Rows, each with roughly how far along a hidden order it lies (0 to 12)
In the rows, 128 means zero.
[141, 112, 131, 129, 109, 90, 128, 151, 152, 100, 138, 134, 124, 153, 126, 95, 123, 157, 159, 176, 148, 142, 73, 135, 141, 121, 133, 69, 151, 123, 122, 27, 199, 145, 127, 121, 139, 150, 151, 120, 98, 101, 91, 109, 159, 127, 98, 139, 84, 119, 139, 100, 122, 108, 125, 96, 126, 135, 143, 148, 121, 129, 155, 126, 145, 127, 128, 122, 114, 103, 114, 87, 143, 149, 125, 144, 150, 111, 77, 122, 129, 186, 111, 131, 185, 142, 114, 146, 133, 107, 133, 147, 131, 140, 117, 150, 168, 106, 143, 152, 120, 145, 138, 134, 134, 106, 150, 143, 112, 119, 100, 132, 125, 135, 140, 79, 128, 88, 151, 145, 121, 129, 135, 146, 126, 132, 128, 122, 135, 60, 138, 112, 106, 129, 158]
8
[179, 14, 127, 113, 135, 106, 140, 98, 143, 179, 60, 100, 135, 99, 120, 138, 138, 92, 135, 96, 112, 150, 136, 153, 145, 109, 151, 158, 133, 148, 127, 126, 86, 118, 136, 134, 121, 112, 130, 133, 129, 148, 178, 117, 138, 111, 144, 126, 124, 112, 126, 171, 148, 144, 122, 196, 127, 125, 134, 142, 86, 123, 169, 100, 119, 134, 101, 125, 103, 125, 164, 90, 135, 111, 133, 135, 160, 153, 182, 130, 116, 140, 164, 149, 168, 103, 124, 141, 91, 103, 78, 110, 152, 129, 111, 149, 145, 138, 133, 118, 83, 128, 162, 119, 142, 209, 91, 123, 118, 114, 100, 128, 128, 131, 136, 131, 140, 161, 133, 114, 118, 137, 133, 84, 137, 143, 134, 137, 159, 191, 133, 142, 140, 122, 41]
12
[148, 142, 112, 103, 138, 77, 108, 131, 104, 142, 129, 116, 131, 119, 116, 143, 130, 162, 104, 167, 133, 124, 161, 127, 135, 131, 136, 120, 141, 147, 127, 149, 196, 128, 133, 98, 136, 64, 116, 126, 144, 104, 131, 126, 84, 128, 146, 122, 102, 129, 130, 16, 124, 114, 122, 151, 129, 125, 124, 108, 146, 109, 136, 132, 134, 118, 123, 123, 146, 169, 94, 198, 114, 136, 113, 130, 120, 113, 92, 129, 118, 105, 129, 120, 157, 157, 111, 115, 145, 104, 111, 131, 127, 124, 131, 138, 119, 101, 136, 145, 127, 137, 153, 133, 129, 127, 150, 128, 78, 128, 136, 145, 123, 125, 127, 162, 125, 123, 141, 133, 129, 128, 127, 110, 139, 107, 128, 123, 132, 169, 127, 107, 141, 113, 146]
10
[152, 132, 134, 139, 119, 108, 125, 142, 153, 130, 128, 133, 126, 159, 130, 98, 135, 158, 162, 149, 142, 139, 68, 134, 146, 118, 142, 94, 143, 135, 140, 46, 183, 138, 128, 125, 131, 136, 138, 123, 111, 101, 102, 112, 166, 124, 116, 138, 93, 120, 136, 61, 123, 144, 125, 82, 127, 132, 144, 150, 125, 126, 165, 126, 137, 120, 121, 123, 103, 97, 152, 100, 142, 149, 126, 150, 150, 116, 89, 128, 134, 167, 121, 140, 162, 116, 116, 153, 126, 129, 106, 151, 131, 138, 118, 140, 151, 109, 134, 128, 126, 144, 157, 133, 129, 120, 144, 139, 103, 128, 103, 129, 126, 136, 141, 89, 128, 102, 146, 128, 113, 127, 133, 137, 129, 118, 126, 120, 132, 70, 136, 107, 113, 122, 137]
8
[149, 130, 124, 100, 126, 94, 115, 132, 129, 117, 127, 117, 130, 142, 125, 125, 128, 148, 133, 123, 137, 136, 145, 132, 143, 126, 137, 101, 149, 143, 132, 131, 166, 140, 134, 120, 141, 97, 130, 124, 128, 101, 113, 112, 122, 125, 125, 128, 95, 122, 138, 88, 124, 140, 121, 102, 126, 122, 137, 134, 127, 117, 151, 122, 139, 127, 120, 123, 126, 141, 75, 125, 132, 138, 127, 153, 140, 115, 75, 131, 128, 151, 117, 130, 181, 144, 109, 144, 133, 111, 98, 128, 118, 132, 127, 154, 142, 106, 133, 139, 125, 144, 180, 129, 132, 130, 148, 130, 96, 135, 116, 136, 123, 130, 134, 110, 121, 74, 148, 125, 119, 129, 128, 118, 127, 114, 130, 126, 136, 126, 136, 103, 126, 123, 120]
10
[201, 40, 136, 118, 134, 131, 144, 114, 136, 182, 63, 117, 134, 125, 125, 141, 159, 124, 149, 61, 137, 156, 66, 147, 151, 122, 149, 169, 107, 149, 144, 85, 129, 122, 141, 133, 120, 150, 137, 131, 121, 138, 155, 111, 166, 110, 132, 131, 100, 100, 139, 149, 153, 185, 122, 158, 129, 124, 147, 155, 95, 123, 150, 112, 120, 133, 116, 132, 81, 99, 229, 105, 140, 121, 136, 131, 151, 149, 191, 129, 120, 148, 144, 174, 166, 94, 106, 172, 93, 141, 55, 132, 161, 134, 111, 120, 148, 122, 128, 110, 81, 139, 182, 131, 136, 203, 135, 124, 124, 86, 98, 133, 124, 140, 142, 105, 135, 161, 129, 109, 113, 142, 130, 101, 133, 132, 132, 126, 153, 145, 137, 133, 130, 124, 48]
11
[123, 158, 134, 159, 136, 148, 130, 123, 163, 134, 155, 141, 118, 154, 120, 107, 165, 141, 148, 142, 118, 114, 144, 106, 132, 143, 125, 120, 109, 108, 63, 93, 149, 126, 118, 145, 114, 169, 109, 129, 145, 141, 120, 133, 156, 137, 123, 133, 147, 134, 127, 19, 116, 141, 120, 20, 130, 134, 139, 128, 159, 135, 73, 126, 116, 108, 139, 127, 105, 118, 155, 148, 134, 137, 119, 150, 124, 131, 141, 137, 151, 117, 134, 136, 98, 107, 133, 130, 129, 134, 163, 135, 109, 132, 125, 123, 123, 141, 126, 94, 134, 134, 125, 132, 117, 106, 136, 133, 145, 126, 147, 100, 119, 130, 127, 137, 124, 133, 119, 146, 130, 116, 125, 161, 119, 104, 126, 121, 111, 72, 121, 126, 118, 138, 181]
0
[138, 167, 123, 131, 122, 94, 107, 139, 122, 110, 160, 123, 125, 146, 123, 120, 137, 174, 126, 197, 137, 121, 123, 125, 134, 138, 131, 73, 143, 129, 108, 112, 178, 136, 127, 111, 134, 112, 138, 125, 126, 100, 97, 118, 117, 129, 138, 127, 109, 143, 131, 52, 117, 121, 125, 51, 127, 131, 132, 118, 142, 126, 125, 138, 138, 117, 124, 125, 135, 141, 76, 157, 130, 143, 119, 136, 123, 109, 67, 131, 133, 123, 109, 114, 153, 146, 116, 121, 142, 103, 154, 126, 105, 130, 134, 146, 128, 104, 128, 128, 145, 138, 139, 137, 130, 91, 151, 129, 91, 132, 131, 133, 125, 129, 128, 133, 122, 103, 140, 144, 126, 123, 130, 142, 127, 104, 128, 118, 123, 108, 129, 112, 125, 127, 152]
7
[154, 184, 121, 127, 121, 87, 108, 136, 127, 98, 162, 117, 124, 143, 113, 114, 109, 179, 119, 196, 130, 124, 131, 127, 137, 138, 126, 104, 146, 142, 125, 142, 235, 136, 133, 104, 136, 63, 94, 125, 152, 92, 93, 120, 88, 131, 119, 133, 118, 145, 132, 14, 117, 125, 121, 65, 131, 121, 128, 110, 151, 111, 148, 133, 143, 112, 126, 120, 126, 153, 105, 208, 125, 149, 111, 142, 126, 110, 57, 130, 129, 130, 122, 129, 156, 170, 112, 139, 151, 122, 117, 152, 109, 129, 139, 139, 111, 98, 130, 124, 140, 141, 164, 140, 127, 86, 171, 137, 79, 142, 134, 144, 115, 129, 135, 142, 121, 97, 152, 146, 130, 126, 129, 109, 141, 89, 123, 117, 122, 132, 128, 91, 126, 117, 159]
11
[145, 171, 123, 125, 135, 86, 93, 125, 119, 118, 153, 138, 125, 145, 117, 114, 156, 176, 122, 178, 142, 111, 153, 119, 132, 145, 139, 102, 144, 130, 112, 134, 226, 136, 124, 114, 129, 129, 108, 124, 144, 105, 112, 122, 111, 135, 141, 127, 117, 137, 131, 1, 115, 130, 114, 78, 130, 129, 125, 117, 160, 120, 117, 132, 134, 119, 135, 125, 137, 153, 106, 200, 124, 140, 111, 148, 128, 109, 85, 132, 140, 97, 110, 126, 136, 129, 112, 116, 139, 100, 147, 138, 100, 129, 130, 135, 120, 112, 139, 133, 147, 147, 166, 137, 116, 82, 150, 128, 91, 120, 142, 123, 126, 126, 127, 148, 121, 108, 138, 140, 129, 124, 126, 128, 131, 100, 128, 114, 124, 102, 124, 102, 131, 120, 176]
5
